Below is a small trained network, with its code and all its weights. Each question gives an input and a class and asks what happens when units are switched off, that is, made to give their printed mean instead of their output.

import numpy as np


def w(rows, s, z=0):
    codes = np.array(rows[::2]) - 128.0
    scale = np.full(codes.shape[1], s)
    scale[-1] = z or s
    return codes * scale


def norm(h):
    return h / np.sqrt((h * h).mean(-1, keepdims=True) + 1e-5)


def f(y):
    return y / 2 * (1 + np.tanh(0.7978845608 * (y + 0.044715 * y**3)))


def log_softmax(a):
    a = a - a.max(-1, keepdims=True)
    return a - np.log(np.exp(a).sum(-1, keepdims=True))


def net(x, mask):
    res = np.array(x, float).reshape(1, 5) / 4 @ E
    u = 0
    for l in range(3):
        y = f(norm(res) @ A[l][:, :-1].T + A[l][:, -1])
        res = res + np.where(mask[u : u + 7], y, B[l][:, -1]) @ B[l][:, :-1]
        u += 7
    return log_softmax(norm(res)[-1] @ U[:, :-1].T + U[:, -1])


A, B = {}, {}
E = w([
[152,174,172],'x0',
[176,186,85],'x1',
[111,137,168],'x2',
[2,134,124],'x3',
[222,47,66],'x4',
],0.0056)
A[0] = w([
[64,108,204,248],'0.n0',
[29,167,3,240],'0.n1',
[111,82,103,70],'0.n2',
[211,51,232,25],'0.n3',
[125,65,48,141],'0.n4',
[113,138,131,119],'0.n5',
[207,122,89,5],'0.n6',
],0.0066,0.0018)
B[0] = w([
[255,137,133,204],'0.n0',
[153,82,88,252],'0.n1',
[49,15,103,130],'0.n2',
[73,60,87,169],'0.n3',
[81,112,218,185],'0.n4',
[157,154,134,128],'0.n5',
[212,214,141,151],'0.n6',
],0.004,0.0035)
A[1] = w([
[133,158,179,2],'1.n0',
[5,199,255,165],'1.n1',
[147,46,165,76],'1.n2',
[67,158,110,15],'1.n3',
[161,108,124,5],'1.n4',
[134,60,200,96],'1.n5',
[240,123,140,190],'1.n6',
],0.0074,0.0024)
B[1] = w([
[75,188,109,111],'1.n0',
[253,214,17,252],'1.n1',
[8,57,140,160],'1.n2',
[97,131,106,120],'1.n3',
[144,182,105,111],'1.n4',
[92,101,219,155],'1.n5',
[120,143,251,236],'1.n6',
],0.0045,0.0037)
A[2] = w([
[18,136,191,92],'2.n0',
[123,186,169,114],'2.n1',
[39,195,89,172],'2.n2',
[33,165,123,126],'2.n3',
[133,241,127,137],'2.n4',
[131,229,162,125],'2.n5',
[203,2,10,254],'2.n6',
],0.0066,0.0049)
B[2] = w([
[214,134,122,123],'2.n0',
[165,64,96,134],'2.n1',
[188,234,179,157],'2.n2',
[231,243,114,130],'2.n3',
[209,71,148,173],'2.n4',
[160,2,145,159],'2.n5',
[82,217,198,254],'2.n6',
],0.006,0.0064)
U = w([
[137,70,77,2],'0',
[102,129,66,34],'1',
[38,122,64,109],'2',
[66,48,208,216],'3',
[246,196,144,211],'4',
],0.013,0.007)

Each question gives the input, the list of numbers given to net, and the class t.
The units are the neurons (one row each of A and B). Each row of codes is followed by its name. A weight is (code - 128) times the scale printed after its matrix; where a second scale follows, it is the last column's (A, B and U).
mask holds one flag per neuron, layer by layer. A switched-off neuron (its flag False) gives its mean, the last column of its row in B, instead of its output. The means were averaged over made-up inputs and are rounded, as every weight is.
A unit's drop is (log p(t) with every unit on - log p(t) with that unit switched off) / (log p(t) with every unit on - log p(t) with every unit switched off).
The circuit of an input: a set's keep is (log p(t) with only the set's units on - log p(t) with every unit switched off) / (log p(t) with every unit on - log p(t) with every unit switched off). Starting from the 12 units with the biggest drops (on a tie, the unit counted first), units are removed one at a time, each time the one whose removal leaves the highest keep (on an exact tie, the one counted first), for as long as the keep stays at least 0.8.
units of the circuit, in order: the units of the circuit, biggest drop first
k most important neurons: the k neurons with the biggest drops, biggest first
top k neurons in layer l: the k neurons of layer l with the biggest drops, biggest first
drop of u: that unit's drop, to one decimal
input [-3,5,-3,7,8], class 3: units of the circuit, in order	(1.n1; 0.n4)
input [-1,1,-4,7,-2], class 4: 2 most important neurons	(2.n2; 2.n3)
input [-4,1,-7,-4,2], class 3: 4 most important neurons	(1.n1; 2.n6; 0.n4; 0.n0)
input [-2,5,8,1,8], class 3: most important neuron	(1.n1)
input [-6,4,-4,5,6], class 2: 2 most important neurons	(1.n6; 2.n5)
input [-3,-5,3,1,-3], class 4: 2 most important neurons	(1.n6; 0.n3)
input [2,1,3,-1,8], class 3: top 2 neurons in layer 2	(2.n2; 2.n3)
input [-1,2,2,5,4], class 3: top 2 neurons in layer 0	(0.n4; 0.n1)
input [-3,3,-4,5,6], class 2: top 2 neurons in layer 1	(1.n6; 1.n5)
input [-1,2,-8,5,5], class 2: drop of 1.n6	0.2
